Here is a tiny trained network, its code and every weight. The questions are about switching its units off for an input and a class, where a switched-off unit gives its printed mean instead of its output.

import numpy as np


def w(rows, s, z=0):
    codes = np.array(rows[::2]) - 128.0
    scale = np.full(codes.shape[1], s)
    scale[-1] = z or s
    return codes * scale


def f(y):
    return np.maximum(y, 0)


def log_softmax(a):
    a = a - a.max(-1, keepdims=True)
    return a - np.log(np.exp(a).sum(-1, keepdims=True))


def net(x, mask):
    res = np.array(x, float).reshape(1, 4) / 4 @ E
    y = f(res @ A[0][:, :-1].T + A[0][:, -1])
    res = res + np.where(mask, y, B[0][:, -1]) @ B[0][:, :-1]
    return log_softmax(res[-1] @ U[:, :-1].T + U[:, -1])


A, B = {}, {}
E = w([
[174,79,119,34,98,242,140,134,193],'x0',
[15,44,189,74,100,93,181,56,145],'x1',
[114,202,129,191,182,169,255,94,238],'x2',
[182,252,178,50,60,65,99,82,203],'x3',
],0.0089)
A[0] = w([
[179,209,174,60,93,70,114,56,163,90],'N1',
[41,52,178,67,129,96,160,65,147,20],'N2',
[88,167,144,170,155,47,131,122,102,31],'N3',
[187,147,59,150,151,152,95,161,109,59],'N4',
[62,60,206,94,58,93,191,59,129,93],'N5',
[132,168,102,140,145,152,243,126,210,13],'N6',
[152,60,152,96,78,103,56,184,65,34],'N7',
[205,189,113,161,137,149,69,209,108,121],'N8',
[98,29,95,197,206,193,168,155,71,95],'N9',
[209,75,148,37,127,252,115,99,198,43],'N10',
[159,176,140,122,52,92,103,87,176,66],'N11',
[111,102,113,62,81,228,145,141,148,17],'N12',
[90,81,99,161,162,184,148,172,93,6],'N13',
[124,99,92,77,98,209,139,149,125,161],'N14',
[173,177,102,158,158,163,88,149,121,32],'N15',
[87,121,143,153,114,156,123,190,134,73],'N16',
[155,125,125,156,147,117,96,111,137,157],'N17',
[101,160,126,164,160,58,118,114,104,58],'N18',
[142,181,174,105,96,116,112,114,144,55],'N19',
[116,100,91,49,48,80,7,165,52,67],'N20',
[98,236,139,206,177,180,246,78,192,47],'N21',
[169,196,153,69,96,65,111,92,173,48],'N22',
[82,169,117,100,124,139,129,155,122,77],'N23',
[132,134,119,155,132,54,157,133,113,72],'N24',
[135,100,116,137,146,122,132,147,132,56],'N25',
[112,66,71,163,164,133,102,138,155,50],'N26',
[147,85,131,94,77,90,95,165,106,30],'N27',
[158,84,146,112,82,113,61,137,83,60],'N28',
[106,61,90,153,176,157,162,155,83,20],'N29',
[50,117,129,77,123,112,148,86,125,31],'N30',
[245,194,49,141,158,165,123,192,129,64],'N31',
[147,114,81,70,116,207,141,150,178,36],'N32',
[79,173,137,214,189,7,103,107,76,89],'N33',
[95,152,133,176,151,67,110,134,112,35],'N34',
[131,206,165,80,81,81,127,157,164,46],'N35',
[174,189,107,155,115,177,100,175,95,24],'N36',
[109,147,134,179,142,157,198,135,167,41],'N37',
],0.012,0.014)
B[0] = w([
[115,90,28,175,123,201,66,109,133,227],'N1',
[103,80,134,225,134,31,161,164,210,181],'N2',
[201,93,162,66,110,92,83,222,111,160],'N3',
[87,75,120,156,140,62,149,147,179,180],'N4',
[93,145,99,204,100,35,203,122,229,207],'N5',
[103,137,212,128,245,154,145,81,71,190],'N6',
[95,133,196,121,226,152,151,72,93,199],'N7',
[97,117,130,167,86,81,196,106,202,236],'N8',
[109,96,2,150,106,208,45,92,155,251],'N9',
[202,147,197,58,43,94,66,220,64,212],'N10',
[128,69,45,142,136,191,75,148,131,183],'N11',
[200,118,172,77,120,78,104,230,111,162],'N12',
[127,64,80,153,151,168,57,176,142,167],'N13',
[191,203,132,98,63,123,130,153,97,206],'N14',
[105,71,148,144,154,73,122,144,195,162],'N15',
[140,119,116,132,136,145,125,146,131,136],'N16',
[113,139,136,128,95,128,149,95,145,167],'N17',
[177,134,170,91,87,129,106,204,114,160],'N18',
[127,96,71,110,134,174,105,148,158,159],'N19',
[120,198,201,121,247,175,194,57,100,249],'N20',
[111,155,219,106,231,140,160,44,58,241],'N21',
[106,51,32,149,142,190,62,151,126,196],'N22',
[156,108,128,133,143,136,121,135,140,128],'N23',
[182,118,151,82,107,124,122,176,124,148],'N24',
[136,82,113,115,128,130,107,123,136,130],'N25',
[95,87,112,126,138,147,84,158,133,153],'N26',
[117,95,165,130,188,139,92,127,102,158],'N27',
[131,127,183,129,203,146,148,71,94,182],'N28',
[127,75,41,147,154,201,26,151,171,175],'N29',
[98,51,142,172,151,86,149,165,173,149],'N30',
[77,103,134,191,115,37,182,135,188,225],'N31',
[181,115,167,73,110,106,107,210,75,168],'N32',
[221,174,176,22,25,122,106,213,79,225],'N33',
[166,94,175,106,111,109,92,188,120,152],'N34',
[101,80,46,145,138,174,48,162,125,178],'N35',
[95,57,134,163,145,44,120,163,169,166],'N36',
[134,124,173,113,188,151,107,97,122,166],'N37',
],0.0093,0.016)
U = w([
[122,79,66,141,141,200,92,134,132,121],'0',
[121,106,206,125,210,153,153,87,96,112],'1',
[106,83,142,171,124,27,166,141,188,101],'2',
[177,102,180,77,80,112,113,188,93,112],'3',
[106,217,67,118,4,171,224,3,100,255],'4',
[81,170,76,90,100,146,204,123,94,106],'5',
],0.011,0.036)

Each question gives the input, the list of numbers given to net, and the class t.
The units are the neurons (one row each of A and B). Each row of codes is followed by its name. A weight is (code - 128) times the scale printed after its matrix; where a second scale follows, it is the last column's (A, B and U).
mask holds one flag per neuron, in row order. A switched-off neuron (its flag False) gives its mean, the last column of its row in B, instead of its output. The means were averaged over made-up inputs and are rounded, as every weight is.
A unit's drop is (log p(t) with every unit on - log p(t) with that unit switched off) / (log p(t) with every unit on - log p(t) with every unit switched off).
most important unit: the unit with the biggest drop
k most important neurons: the k neurons with the biggest drops, biggest first
drop of u: that unit's drop, to one decimal
input [-1,1,-7,6], class 1: most important unit => N20
input [-3,-4,-8,-7], class 1: 4 most important neurons => (N20; N7; N28; N1)
input [-7,1,-6,-3], class 3: 3 most important neurons => (N33; N21; N3)
input [-7,0,-7,3], class 1: 4 most important neurons => (N20; N7; N10; N28)
input [-4,-2,8,8], class 0: 4 most important neurons => (N1; N22; N35; N11)
input [6,8,1,7], class 2: 4 most important neurons => (N5; N2; N9; N30)
input [7,6,-3,-4], class 3: 2 most important neurons => (N10; N14)
input [7,-3,6,-1], class 3: 3 most important neurons => (N10; N20; N32)
input [4,-2,4,-2], class 1: 3 most important neurons => (N33; N6; N21)
input [1,0,-7,6], class 1: 4 most important neurons => (N20; N9; N7; N28)
input [8,5,4,-6], class 3: 2 most important neurons => (N10; N12)
input [-7,-7,-6,3], class 2: 3 most important neurons => (N8; N31; N10)
input [7,2,-6,1], class 3: 2 most important neurons => (N10; N21)
input [6,-5,-5,7], class 0: most important unit => N1
input [0,7,5,-8], class 0: drop of N9 => 4.6
input [-2,-4,5,2], class 1: drop of N21 => 1.8
input [-3,3,4,7], class 0: drop of N37 => 0.0
